Each row has a name. After each piece below comes the name of the row it's from, unless a question asks for something else. Each question is about the rows just above it. Some pieces are copies with a little noise.

j844: [-25.4 -82.4  12.8 -17.3 -47.7]
j755: [-64.7 -81.3   2.6 -28.0 -28.0]
j136: [-57.2  21.5   8.3  93.9 -42.8]
j12: [-25.4 -82.4 -34.8 -48.2 -44.0]
j452: [ 51.1  39.2   1.8 -46.8 -26.9]
j762: [-25.4 -82.4 -34.8 -52.2  36.6]
j430: [-25.4 -82.4 -34.8 -48.2  36.6]
j349: [ 13.7   2.6  35.7 -21.8 -93.7]
[ 51.1  39.2   1.8 -46.8 -26.9] is in which row? -> j452
asked: [ 13.8   2.6  35.8 -21.9 -93.7] -> j349

j996: [ 10.8 -12.6 -17.5  41.9  10.8 -17.3  44.6  -3.6  -2.2 -17.2  -9.5  -2.2
   0.4  -8.7  -4.4  -0.8 -12.0  12.9  -5.3   7.5  24.7   1.4  16.5  37.3
 -56.0   7.0   7.6   9.6  -7.1  -2.3  -3.4 -25.9 -26.1   4.7   9.6  -5.6
 -22.0  -0.7 -36.4   2.4  -2.7  -4.0 -15.4  12.2  -7.1  20.5   7.5  10.6]
j613: [ 14.3  -1.0  13.5   1.7  13.9  26.1 -12.9   0.7 -19.9 -16.2   6.7   1.2
   2.8   7.1   5.2   5.2  -0.4 -22.2 -11.1  15.7 -27.6  22.1 -17.3   5.9
 -35.8   9.8  -3.1  10.9  -8.4  -1.7  -6.9 -21.3  45.8  38.9  -5.4  22.8
  24.3  32.8 -25.6  -8.5 -33.5  -9.2 -11.8   3.5   8.4  17.2 -11.7  -6.5]
j923: [-54.5   0.5  27.6   1.2 -16.2  12.1  -9.3 -13.8 -20.1 -13.6 -21.0   2.4
  -3.7   3.8  32.5  21.8   4.3  10.4  10.0   2.9   3.1  -6.1 -30.9  70.1
   5.1 -41.0  10.6  44.9  -2.3  -7.1 -33.9   7.2  12.2  -2.7   1.4   8.8
  34.3 -11.2  17.4  11.6 -44.9  11.1   1.5 -22.7 -12.5 -23.2  25.9   4.6]
j72: [ 10.8 -12.6 -17.5  41.9  10.8 -17.3  44.6  -3.6  -2.2 -17.2  -9.5  -2.2
   0.4  -8.7  -4.4  -0.8 -12.0  12.9  -5.3   7.5  24.7   1.4  16.5  37.3
 -56.0   7.0   7.6   9.6  -7.1  -2.3  -3.4 -25.9 -26.1   4.7   9.6  -5.6
 -22.0  -0.7 -36.4   2.4  47.5   8.7  -4.7   9.0  12.5  55.3  -4.6  -4.2]
j712: [-44.3 -17.0 -13.6  22.8  -6.2 -25.4  35.9  -7.9  18.1   6.5 -10.1   5.8
  -6.2   7.4   7.0  43.4  -4.7   3.6  25.0  -5.7  -7.6   8.6 -20.7  11.3
 -27.8 -22.7  -3.7   8.2   5.5   3.9 -19.7  -9.5 -13.3  -1.5  -4.8 -30.9
  34.4   1.9  -1.8  -6.8  -0.2  19.6  13.0   3.7  -0.4   3.8  29.8  -1.3]
j205: [  4.6   5.7  11.5  36.4  24.7 -18.8   9.5   9.5 -11.1  -2.7   2.6   0.0
  -8.4   8.4 -27.9   5.9   3.2  -2.7  -4.3  10.5  17.1 -16.4 -24.3  -5.8
  -4.6  -6.3  -9.4 -22.0   9.8   3.0 -32.6  -6.2 -27.4  -5.9  21.1 -10.6
  13.1   0.4  22.9   7.5 -11.2  -8.7   6.1  -7.7   7.1  24.3   3.0 -13.3]
asked: [-44.3 -16.9 -13.7  22.7  -6.2 -25.4  35.9  -7.8  18.0   6.3 -10.2   5.8
  -6.3   7.6   6.9  43.3  -4.7   3.5  25.1  -5.6  -7.6   8.7 -20.6  11.1
 -27.8 -22.8  -3.6   8.2   5.4   3.9 -19.6  -9.7 -13.2  -1.5  -4.7 -31.0
  34.4   1.9  -1.7  -6.7   0.0  19.5  13.0   3.6  -0.5   3.9  29.7  -1.2] -> j712
asked: [ 10.8 -12.6 -17.5  41.9  10.8 -17.3  44.6  -3.6  -2.2 -17.2  -9.5  -2.2
   0.4  -8.7  -4.4  -0.8 -12.0  12.9  -5.3   7.5  24.7   1.4  16.5  37.3
 -56.0   7.0   7.6   9.6  -7.1  -2.3  -3.4 -25.9 -26.1   4.7   9.6  -5.6
 -22.0  -0.7 -36.4   2.4  47.5   8.7  -4.7   9.0  12.5  55.3  -4.6  -4.2] -> j72
asked: [ 10.9 -12.6 -17.4  41.9  10.6 -17.3  44.7  -3.5  -2.2 -17.2  -9.6  -2.2
   0.5  -8.7  -4.3  -0.8 -12.0  12.7  -5.4   7.5  24.6   1.4  16.5  37.3
 -55.9   7.0   7.5   9.6  -7.1  -2.4  -3.4 -25.9 -26.3   4.7   9.6  -5.7
 -22.0  -0.6 -36.5   2.5  47.6   8.7  -4.6   9.2  12.6  55.4  -4.7  -4.2] -> j72
asked: [  4.6   5.7  11.5  36.4  24.7 -18.8   9.5   9.5 -11.1  -2.7   2.6   0.0
  -8.4   8.4 -27.9   5.9   3.2  -2.7  -4.3  10.5  17.1 -16.4 -24.3  -5.8
  -4.6  -6.3  -9.4 -22.0   9.8   3.0 -32.6  -6.2 -27.4  -5.9  21.1 -10.6
  13.1   0.4  22.9   7.5 -11.2  -8.7   6.1  -7.7   7.1  24.3   3.0 -13.3] -> j205
Where do [-44.3 -17.0 -13.6  22.8  -6.2 -25.4  35.9  -7.9  18.1   6.5 -10.1   5.8
  -6.2   7.4   7.0  43.4  -4.7   3.6  25.0  -5.7  -7.6   8.6 -20.7  11.3
 -27.8 -22.7  -3.7   8.2   5.5   3.9 -19.7  -9.5 -13.3  -1.5  -4.8 -30.9
  34.4   1.9  -1.8  -6.8  -0.2  19.6  13.0   3.7  -0.4   3.8  29.8  -1.3] appear? -> j712

j619: [  0.3   0.8 -10.9   3.6  11.2   3.6  40.4  38.0  -4.3  27.9  -9.1  -1.4
  21.1  26.1  50.3  -5.7  33.4  49.8  54.3]
j123: [  0.3  49.8  11.2  21.1  26.1  -5.7  33.4  27.9  -9.1 -10.9  -1.4   3.6
   0.8  50.4  38.0  -4.3  40.4   3.6  54.3]
j873: [ 32.8  31.8   5.2  26.3   9.9  21.6 -29.4  -4.9  18.1 -22.2  11.6  13.7
   6.1  -2.8 -42.3  13.8   0.7 -40.7 -48.1]
j758: [ 30.8  28.4   7.1  30.8   9.7  24.5 -58.2   9.9  17.4 -50.5   9.4  13.6
  16.1  12.6 -90.8   7.8  12.7 -81.8 -91.4]
Put [ 54.3   3.6  40.4  -4.3  38.0  50.4   0.8   3.6  -1.4 -10.9  -9.1  27.9
  33.4  -5.7  26.1  21.1  11.2  49.8   0.3] back in order: which row is it? -> j123
[  9.4  13.6  16.1  12.6 -90.8   7.8  12.7 -81.8] is in which row? -> j758
asked: [  0.3   0.8 -10.9   3.6  11.2   3.6  40.4  38.0  -4.3  27.9  -9.1  -1.4
  21.1  26.1  50.3  -5.7  33.4  49.8  54.3] -> j619
Which row holds these entries in another order? [ -1.4  21.1  26.1  50.3  -5.7  33.4  49.8  54.3   0.3   0.8 -10.9   3.6
  11.2   3.6  40.4  38.0  -4.3  27.9  -9.1] -> j619

j167: [ 68.8 -41.5   9.5  30.6 -53.1]
j942: [ 68.8 -53.1  30.6 -41.4   9.5]
j499: [-63.1  -0.1 -72.4  66.6  61.1]
asked: [-41.5   9.5] -> j167
asked: [ 68.7 -41.6   9.5  30.6 -53.0] -> j167
[-53.1  30.6   9.5 -41.5  68.8] is which row reordered? -> j167

j581: [-14.4 -10.3 -16.9 -52.8 -58.8  50.5]
j573: [ 19.8  21.1 -88.8  39.5 -24.0  -4.6]
j518: [ -4.6 -24.0  19.8  39.5  21.1 -88.7]
j973: [-27.2  27.2   5.5  14.5 -68.6 -65.2]
j376: [-51.3  28.6  22.9 -10.1 -71.7 -32.6]
Put [-88.7  21.1  39.5  19.8 -24.0  -4.6] back in order: which row is it? -> j518
asked: [-51.3  28.6  22.9 -10.1 -71.7 -32.6] -> j376
[19.8 39.5] is in which row? -> j518

j599: [-18.1  -5.2   1.6  -7.1 -14.2  -3.8  14.0  19.7   6.6 -13.8 -15.6  -9.3
   7.2  18.6  -2.5  -1.8 -23.9 -15.3  -7.6  -8.7  32.6 -17.6  25.9  -3.5
   3.8 -39.9 -11.9  -2.3  -3.0 -18.2  -4.2]
j299: [  4.6  -3.1  -0.3   7.9 -12.2   6.7   1.3 -11.9 -24.0  15.5   7.1 -10.3
   3.1   3.8 -25.4   7.8 -15.0   8.6  -8.9  13.2   0.3   6.8  48.5 -26.3
  -6.6  17.3   2.8 -29.2  -5.4 -26.6   0.8]
j137: [ -5.0   5.7  -2.0 -10.7 -11.7 -10.3  15.0 -11.6  -0.3 -19.0  48.3   7.5
  -6.1   1.0   9.4   2.8 -14.6 -15.4  15.6   2.6   9.3   9.0 -72.2  12.3
   3.5  34.1   1.0 -23.9  14.6  -8.6  -7.6]
j943: [ -5.0   5.7  -2.0 -10.7 -11.7 -10.3  15.0 -11.6  -0.3 -19.0  48.3   7.5
  -6.1   1.0   9.4   2.8 -14.6 -15.4  15.6   2.6   9.3   9.0 -72.2  -9.0
   3.5  34.1   1.0 -23.9   7.1  -8.6  -7.6]
j247: [ 34.1  -8.6   9.4 -23.9  -0.3 -10.3   2.8 -15.4  48.3  -5.0  -7.6 -19.1
   5.7  15.6 -72.2   1.0  -2.0   9.3   1.0  15.0   3.5  14.6   9.0   7.5
 -10.7 -11.7 -11.6   2.6  -6.1  12.3 -14.6]
[ -7.6  -8.6  14.6 -23.9   1.0  34.1   3.5  12.3 -72.2   9.0   9.3   2.6
  15.6 -15.4 -14.6   2.8   9.4   1.0  -6.1   7.5  48.3 -19.0  -0.3 -11.6
  15.0 -10.3 -11.7 -10.7  -2.0   5.7  -5.0] is which row reordered? -> j137
asked: [ -4.9   5.7  -1.8 -10.8 -11.7 -10.4  15.0 -11.6  -0.3 -19.1  48.2   7.4
  -6.4   1.2   9.6   2.6 -14.7 -15.4  15.8   2.6   9.3   9.0 -72.1  12.5
   3.5  34.3   1.1 -24.0  14.5  -8.4  -7.4] -> j137

j35: [ 55.4  57.4  -3.5 -28.4 -26.8]
j743: [20.6 25.8 -8.0 79.8 19.4]
j218: [ 25.8 -46.7  19.1 -57.3  37.6]
j966: [ -3.9   2.4 -63.3  24.9  57.6]
j532: [79.7 25.8 19.4 -8.0 20.6]
j306: [-12.1 -10.9 -69.8 -22.1  47.6]
j648: [-57.3 -46.7  19.1  25.8  37.7]
j484: [ 16.1 -15.7  -0.1 -50.5 -69.9]
[-12.1 -10.9 -69.8 -22.1  47.6] is in which row? -> j306
asked: [-12.2 -11.0 -69.7 -22.1  47.6] -> j306
asked: [ 16.1 -15.7  -0.1 -50.5] -> j484
asked: [20.8 25.5 -7.9 79.9 19.4] -> j743
[25.8 -8.0 79.8 19.4 20.6] is which row reordered? -> j743
Put [ 19.1  25.8  37.7 -57.3 -46.7] back in order: which row is it? -> j648

j568: [-13.6  36.9 -20.7 -81.0  62.9   1.9  77.3]
j901: [  1.3  44.7  26.3 -13.9 -22.0  22.2 -15.8]
j368: [  1.3  44.7  -2.2  41.9  17.2  -5.9 -14.7]
j88: [-2.1 24.9 22.1 -0.9 60.1  4.1 42.5]
asked: [  1.3  44.6  26.3 -13.9 -22.1  22.3 -15.8] -> j901
Which row holds [  1.3  44.7  26.3 -13.9 -22.0  22.2 -15.8]? -> j901

j824: [-41.8  -5.6   7.1  61.5  79.1  -3.8 -21.8]
j4: [-75.2   6.4 -30.0 -44.3  37.5  92.9 -11.2]
j784: [-64.0 -30.0  29.4  74.0 -10.7  84.6 -11.1]
j740: [-81.5   4.8  32.8  -9.3   5.9  97.6 -61.4]
j651: [ 80.0  -5.5  58.6  44.7 -41.3 -22.4  10.8]
j27: [ 61.6  29.4 -23.5 -72.3  11.7  -8.7   6.8]
j625: [-14.5  17.9 -42.9  17.5 -43.0  47.8  80.8]
j57: [-13.9  15.3  37.9  48.9 -84.3  47.4  29.6]
j650: [ 79.2  -5.6 -41.8   7.1  -3.8 -21.8  61.5]
j837: [ 17.7 -14.7 -30.9 -47.3  78.0  23.9 -30.0]
j756: [ 26.9 -50.5 -38.4  34.2  66.2  17.1  23.6]
j382: [ 30.3 -51.7 -50.2  39.8  66.5  14.5  25.1]
asked: [ 79.9  -5.5  58.6  44.7 -41.3 -22.4  10.8] -> j651
asked: [-13.9  15.2  38.0  48.8 -84.2  47.4  29.6] -> j57
Where do [-75.2   6.4 -30.0 -44.3  37.5  92.9 -11.2] appear? -> j4
[-41.8 -21.8  -5.6  -3.8   7.1  61.5  79.2] is which row reordered? -> j650
Put [-21.8 -41.8  61.5  -5.6   7.1  79.1  -3.8] back in order: which row is it? -> j824
Which row holds these entries in another order? [-21.8  -3.8  79.1  61.5   7.1  -5.6 -41.8] -> j824
asked: [ 29.4 -23.5 -72.3  11.7] -> j27

